Below is a small trained network, with its code and all its weights. Each question gives an input and a class and asks what happens when units are switched off, that is, made to give their printed mean instead of their output.

import numpy as np


def w(rows, s, z=0):
    codes = np.array(rows[::2]) - 128.0
    scale = np.full(codes.shape[1], s)
    scale[-1] = z or s
    return codes * scale


def norm(h):
    return h / np.sqrt((h * h).mean(-1, keepdims=True) + 1e-5)


def f(y):
    return np.maximum(y, 0)


def log_softmax(a):
    a = a - a.max(-1, keepdims=True)
    return a - np.log(np.exp(a).sum(-1, keepdims=True))


def net(x, mask):
    res = np.array(x, float).reshape(1, 2) / 4 @ E
    u = 0
    for l in range(2):
        y = f(norm(res) @ A[l][:, :-1].T + A[l][:, -1])
        res = res + np.where(mask[u : u + 8], y, B[l][:, -1]) @ B[l][:, :-1]
        u += 8
    return log_softmax(norm(res)[-1] @ U[:, :-1].T + U[:, -1])


A, B = {}, {}
E = w([
[129,135,242,156,159,140,131,129],'x0',
[101,254,155,92,115,171,194,124],'x1',
],0.0038)
A[0] = w([
[114,119,117,147,70,73,116,132,74],'0.n0',
[121,73,106,90,86,98,116,136,154],'0.n1',
[92,42,157,119,148,109,81,110,4],'0.n2',
[173,69,163,232,153,98,70,117,78],'0.n3',
[112,81,98,185,95,96,89,148,157],'0.n4',
[136,137,90,82,145,88,156,160,104],'0.n5',
[111,156,128,121,151,118,205,69,162],'0.n6',
[102,79,254,182,170,125,128,155,23],'0.n7',
],0.0051,0.0021)
B[0] = w([
[183,150,124,149,93,164,134,155,153],'0.n0',
[148,77,79,73,104,131,103,136,200],'0.n1',
[171,255,112,79,100,81,81,149,197],'0.n2',
[253,226,124,52,170,7,98,209,253],'0.n3',
[142,116,82,80,209,197,100,67,223],'0.n4',
[125,93,158,205,147,132,116,121,169],'0.n5',
[112,151,134,115,152,83,73,164,212],'0.n6',
[63,14,151,233,31,235,201,32,250],'0.n7',
],0.004,0.0041)
A[1] = w([
[115,195,146,172,79,157,210,82,126],'1.n0',
[151,84,163,76,238,119,71,176,5],'1.n1',
[45,191,120,68,66,91,162,233,100],'1.n2',
[91,102,128,249,131,127,78,132,177],'1.n3',
[135,97,249,241,96,135,247,68,96],'1.n4',
[51,67,55,134,116,154,134,116,143],'1.n5',
[122,97,253,207,100,128,196,62,81],'1.n6',
[49,190,196,101,125,135,162,125,118],'1.n7',
],0.0048,0.0021)
B[1] = w([
[168,27,132,122,173,103,149,120,232],'1.n0',
[111,103,123,97,105,56,137,160,171],'1.n1',
[104,165,201,98,147,126,108,136,219],'1.n2',
[149,186,136,71,165,148,143,197,159],'1.n3',
[128,241,109,254,162,68,166,45,255],'1.n4',
[95,122,217,207,81,178,133,80,174],'1.n5',
[88,166,94,180,176,96,110,71,235],'1.n6',
[176,40,44,116,143,175,176,207,230],'1.n7',
],0.0059,0.0046)
U = w([
[61,83,163,132,67,58,173,180,54],'0',
[138,187,137,242,189,100,178,76,143],'1',
[213,106,95,73,133,64,62,160,147],'2',
[116,155,149,55,185,169,188,250,141],'3',
[105,132,129,167,92,120,143,201,4],'4',
[108,69,95,177,76,214,116,77,129],'5',
[49,201,196,131,83,166,108,119,129],'6',
],0.015,0.014)

Each question gives the input, the list of numbers given to net, and the class t.
The units are the neurons (one row each of A and B). Each row of codes is followed by its name. A weight is (code - 128) times the scale printed after its matrix; where a second scale follows, it is the last column's (A, B and U).
mask holds one flag per neuron, layer by layer. A switched-off neuron (its flag False) gives its mean, the last column of its row in B, instead of its output. The means were averaged over made-up inputs and are rounded, as every weight is.
A unit's drop is (log p(t) with every unit on - log p(t) with that unit switched off) / (log p(t) with every unit on - log p(t) with every unit switched off).
most important unit: the unit with the biggest drop
top k neurons: the k neurons with the biggest drops, biggest first
drop of u: that unit's drop, to one decimal
input [-2,2], class 3: most important unit -> 0.n7
input [6,-6], class 2: top 2 neurons -> [0.n3, 0.n2]
input [-7,-2], class 5: top 2 neurons -> [0.n3, 1.n5]
input [4,-4], class 2: top 3 neurons -> [0.n3, 0.n2, 1.n4]
input [-4,2], class 6: top 4 neurons -> [0.n3, 0.n7, 1.n4, 0.n4]
input [-3,1], class 6: top 2 neurons -> [0.n3, 1.n7]
input [-8,-2], class 5: top 2 neurons -> [0.n3, 1.n5]
input [-6,-1], class 5: top 3 neurons -> [0.n3, 1.n5, 1.n4]
input [1,2], class 3: top 2 neurons -> [0.n7, 0.n6]
input [-2,-1], class 5: top 2 neurons -> [0.n3, 1.n5]
input [-6,4], class 6: top 2 neurons -> [1.n7, 0.n7]
input [-6,5], class 3: top 2 neurons -> [0.n7, 1.n4]
input [5,-5], class 2: top 3 neurons -> [0.n3, 0.n2, 1.n4]
input [-3,0], class 5: top 2 neurons -> [0.n3, 1.n4]
input [-3,-2], class 2: most important unit -> 0.n7
input [0,1], class 3: drop of 0.n7 -> 1.1
input [4,-5], class 2: drop of 0.n3 -> 3.2
input [-7,4], class 6: drop of 0.n7 -> 0.4
